Below is a small trained network, with its code and all its weights. Each question gives an input and a target symbol and asks what happens when units are switched off, that is, made to give their printed mean instead of their output.

import numpy as np


def w(rows, s, z=0):
    codes = np.array(rows[::2]) - 128.0
    scale = np.full(codes.shape[1], s)
    scale[-1] = z or s
    return codes * scale


def f(y):
    return np.maximum(y, 0)


def softmax(a):
    e = np.exp(a - a.max(-1, keepdims=True))
    return e / e.sum(-1, keepdims=True)


def log_softmax(a):
    a = a - a.max(-1, keepdims=True)
    return a - np.log(np.exp(a).sum(-1, keepdims=True))


def net(x, mask):
    ids = ['ΞΨβδεηθπω'.index(c) for c in x.split()]
    T = len(ids)
    res = E[ids] + P[:T]
    u = 0
    for l in range(2):
        r = res
        for j in range(2):
            rows = slice(2 * j, 2 * j + 2)
            q, k, v = (r @ M[l][rows].T for M in (Q, K, V))
            z = softmax(np.where(np.tri(T) > 0, q @ k.T / 2**0.5, -1e9)) @ v
            o = O[l][rows]
            res = res + np.where(mask[u + j], z, o[:, -1]) @ o[:, :-1]
        u += 2
        y = f(res @ A[l][:, :-1].T + A[l][:, -1])
        res = res + np.where(mask[u : u + 4], y, B[l][:, -1]) @ B[l][:, :-1]
        u += 4
    return log_softmax(res[-1] @ U[:, :-1].T + U[:, -1])


Q, K, V, O, A, B = {}, {}, {}, {}, {}, {}
E = w([
[78,127,146,91,121,102,168,137,175,150,163],'Ξ',
[26,112,148,103,176,80,154,171,107,159,105],'Ψ',
[67,107,115,169,103,89,128,143,164,56,137],'β',
[87,137,184,107,128,72,208,146,93,102,145],'δ',
[232,247,83,123,133,135,113,155,89,229,99],'ε',
[126,86,211,136,206,116,103,173,89,104,106],'η',
[183,101,118,109,162,127,91,141,171,100,140],'θ',
[170,19,172,93,141,204,198,197,118,137,94],'π',
[171,126,188,179,115,169,147,108,172,1,185],'ω',
],0.014)
P = w([
[86,182,113,102,171,98,158,165,167,101,222],'0',
[157,81,135,254,144,39,189,131,209,195,172],'1',
[175,128,152,228,151,73,141,130,216,159,114],'2',
[40,93,47,97,144,186,96,125,47,118,226],'3',
[92,97,116,165,127,154,92,151,126,153,192],'4',
[133,113,173,171,128,142,97,149,203,186,143],'5',
[97,121,131,134,120,143,76,130,137,139,133],'6',
[90,130,133,113,115,139,75,136,120,127,123],'7',
[99,132,159,127,120,137,69,147,145,133,107],'8',
[91,167,175,92,113,136,86,132,168,133,107],'9',
[94,184,173,88,125,127,52,124,124,103,85],'10',
[91,134,196,104,97,128,103,159,144,118,82],'11',
[104,178,247,87,124,133,100,162,190,133,73],'12',
],0.0089)
Q[0] = w([
[132,138,173,102,111,122,108,180,174,139,97],'L0H1',
[135,134,117,162,173,115,165,129,152,127,103],'L0H1',
[108,86,29,133,91,134,148,68,2,90,205],'L0H2',
[152,151,153,155,119,81,182,150,242,129,96],'L0H2',
],0.0083)
K[0] = w([
[146,177,121,128,114,129,121,133,113,152,132],'L0H1',
[121,117,69,71,152,158,119,144,108,81,164],'L0H1',
[144,121,102,217,162,77,209,166,159,194,217],'L0H2',
[91,199,103,1,54,171,97,84,53,101,84],'L0H2',
],0.007)
V[0] = w([
[152,40,252,97,186,110,118,120,117,81,158],'L0H1',
[12,2,134,90,89,71,195,123,212,103,169],'L0H1',
[101,123,104,164,189,87,9,140,153,82,132],'L0H2',
[170,85,96,77,116,185,109,117,240,148,126],'L0H2',
],0.0076)
O[0] = w([
[158,172,223,178,136,167,185,115,106,189,166,254],'L0H1',
[138,125,158,133,167,160,86,127,240,173,155,94],'L0H1',
[72,137,58,132,157,153,226,112,142,170,116,50],'L0H2',
[121,156,112,151,112,112,105,255,131,124,146,159],'L0H2',
],0.011,0.0031)
A[0] = w([
[87,149,198,68,79,117,155,140,160,92,134,132],'L0N1',
[3,80,148,102,155,152,142,83,163,169,104,253],'L0N2',
[163,177,129,156,77,139,103,88,128,239,133,114],'L0N3',
[162,175,152,234,155,89,145,124,199,237,156,203],'L0N4',
],0.0063,0.0018)
B[0] = w([
[150,154,137,160,121,164,16,107,99,123,94,176],'L0N1',
[124,119,115,125,237,180,109,73,69,87,107,175],'L0N2',
[228,177,128,114,77,69,125,116,38,70,86,179],'L0N3',
[113,196,139,128,254,83,173,168,164,12,114,254],'L0N4',
],0.0079,0.0089)
Q[1] = w([
[164,179,216,204,224,254,149,187,176,127,188],'L1H1',
[128,143,111,185,164,152,174,96,231,126,194],'L1H1',
[126,96,124,152,120,182,88,120,80,174,198],'L1H2',
[158,108,132,93,104,77,143,154,125,59,3],'L1H2',
],0.0076)
K[1] = w([
[177,202,3,85,79,84,107,160,47,126,34],'L1H1',
[187,175,23,142,187,134,117,145,119,177,160],'L1H1',
[98,21,187,92,166,56,230,165,199,109,186],'L1H2',
[117,146,125,143,80,180,35,79,117,201,110],'L1H2',
],0.0066)
V[1] = w([
[228,135,78,105,117,115,117,97,133,110,174],'L1H1',
[192,230,111,79,128,105,130,119,92,148,170],'L1H1',
[137,151,99,240,53,165,139,60,160,3,190],'L1H2',
[106,237,41,29,108,8,86,68,139,113,115],'L1H2',
],0.0054)
O[1] = w([
[101,113,131,98,68,159,158,145,122,138,178,150],'L1H1',
[151,66,157,69,153,35,163,120,106,196,165,254],'L1H1',
[93,156,173,23,87,61,190,139,239,87,2,101],'L1H2',
[124,80,147,117,175,40,149,136,157,221,157,110],'L1H2',
],0.0083,0.0075)
A[1] = w([
[115,207,174,164,133,95,46,198,95,127,153,249],'L1N1',
[167,115,101,125,2,160,89,161,98,252,96,26],'L1N2',
[96,178,102,153,155,222,156,114,102,66,66,228],'L1N3',
[69,206,122,71,147,135,199,205,113,136,59,163],'L1N4',
],0.006,0.0014)
B[1] = w([
[67,83,125,167,110,162,91,172,179,128,168,254],'L1N1',
[123,159,193,82,197,118,72,98,110,59,1,168],'L1N2',
[174,158,38,190,53,116,137,120,124,199,110,229],'L1N3',
[74,102,120,150,51,108,170,186,133,213,130,196],'L1N4',
],0.0084,0.0097)
U = w([
[88,65,164,73,190,170,133,146,158,100,136,186],'Ξ',
[202,105,89,147,186,168,82,57,146,129,124,24],'Ψ',
[138,119,78,105,134,157,134,107,204,162,78,29],'β',
[146,170,234,44,206,162,95,92,88,42,6,213],'δ',
[150,98,61,146,86,97,104,95,76,40,121,250],'ε',
[151,183,95,181,91,150,188,64,60,126,147,89],'η',
[80,59,94,121,110,113,183,170,132,169,254,196],'θ',
[136,138,119,175,83,148,68,185,125,98,145,77],'π',
[100,165,141,116,42,131,157,133,161,154,84,24],'ω',
],0.006,0.0018)

Each question gives the input, a string of symbols that net reads in full, and the target symbol t.
The units are the heads (2 rows each of Q, K, V and O) and the neurons (one row each of A and B). Each row of codes is followed by its name. A weight is (code - 128) times the scale printed after its matrix; where a second scale follows, it is the last column's (O, A, B and U).
mask holds one flag per unit, layer by layer, with each layer's heads first. A switched-off unit (its flag False) gives its mean, the last column of its rows in O or B, instead of its output. The means were averaged over made-up inputs and are rounded, as every weight is.
A unit's drop is (log p(t) with every unit on - log p(t) with that unit switched off) / (log p(t) with every unit on - log p(t) with every unit switched off).
The circuit of an input: a set's keep is (log p(t) with only the set's units on - log p(t) with every unit switched off) / (log p(t) with every unit on - log p(t) with every unit switched off). Starting from all 12 units, units are removed one at a time, each time the one whose removal leaves the highest keep (on an exact tie, the one counted first), for as long as the keep stays at least 0.8.
units of the circuit, in order: the units of the circuit, biggest drop first
most important unit: the unit with the biggest drop
top k neurons: the k neurons with the biggest drops, biggest first
top k neurons in layer l: the k neurons of layer l with the biggest drops, biggest first
input Ξ δ η, target Ξ: units of the circuit, in order : (L0N4, L0H1, L1N1)
input π Ξ π θ, target Ξ: units of the circuit, in order : (L0H1, L1N3)
input δ η ω, target δ: most important unit : L0H2
input π η η, target π: units of the circuit, in order : (L1H2, L1N1, L0H2, L0H1)
input ε π ε Ψ, target π: top 3 neurons : (L0N4, L0N3, L1N1)
input β ε δ, target θ: units of the circuit, in order : (L0N3, L1H1)
input π β ε η, target θ: units of the circuit, in order : (L1H1, L0N3)
input η π π, target η: units of the circuit, in order : (L1N3, L0H2, L1H2, L0H1)
input ε π δ π π π ε η ε, target δ: units of the circuit, in order : (L0N4, L0H1, L1N2)
input ω π π η π π η ε π ε δ, target π: top 2 neurons : (L0N4, L0N1)
input π π β ε β, target Ξ: units of the circuit, in order : (L0H1, L1N3)
input π η Ψ η δ ω, target η: top 3 neurons : (L1N3, L1N2, L0N2)
input π ω ω π ω, target ω: top 2 neurons : (L0N4, L1N4)
input η η π ω δ Ξ, target ω: units of the circuit, in order : (L1H2, L1N4, L0N4)
input π π β, target π: top neuron : (L1N1)
input Ξ π δ, target Ξ: top 3 neurons : (L0N4, L1N1, L1N3)
input θ η π Ξ, target η: top 2 neurons : (L1N3, L0N2)
input π π π ε π θ π Ψ, target θ: top 3 neurons : (L0N3, L1N2, L1N1)
input ω ω η η ω π π, target ω: top 3 neurons : (L1N4, L1N3, L0N1)
input η ω π θ η π Ψ π ω π, target π: top 2 neurons : (L1N3, L0N1)
input π β δ η η Ψ η π ω, target η: top 2 neurons : (L1N3, L1N2)
input π δ β π, target δ: top neuron in layer 0 : (L0N4)
input Ψ β Ξ, target Ψ: units of the circuit, in order : (L0N2, L0H2, L0H1, L1H1)
input ω π Ψ, target ω: units of the circuit, in order : (L1N4, L1H2, L0N4)
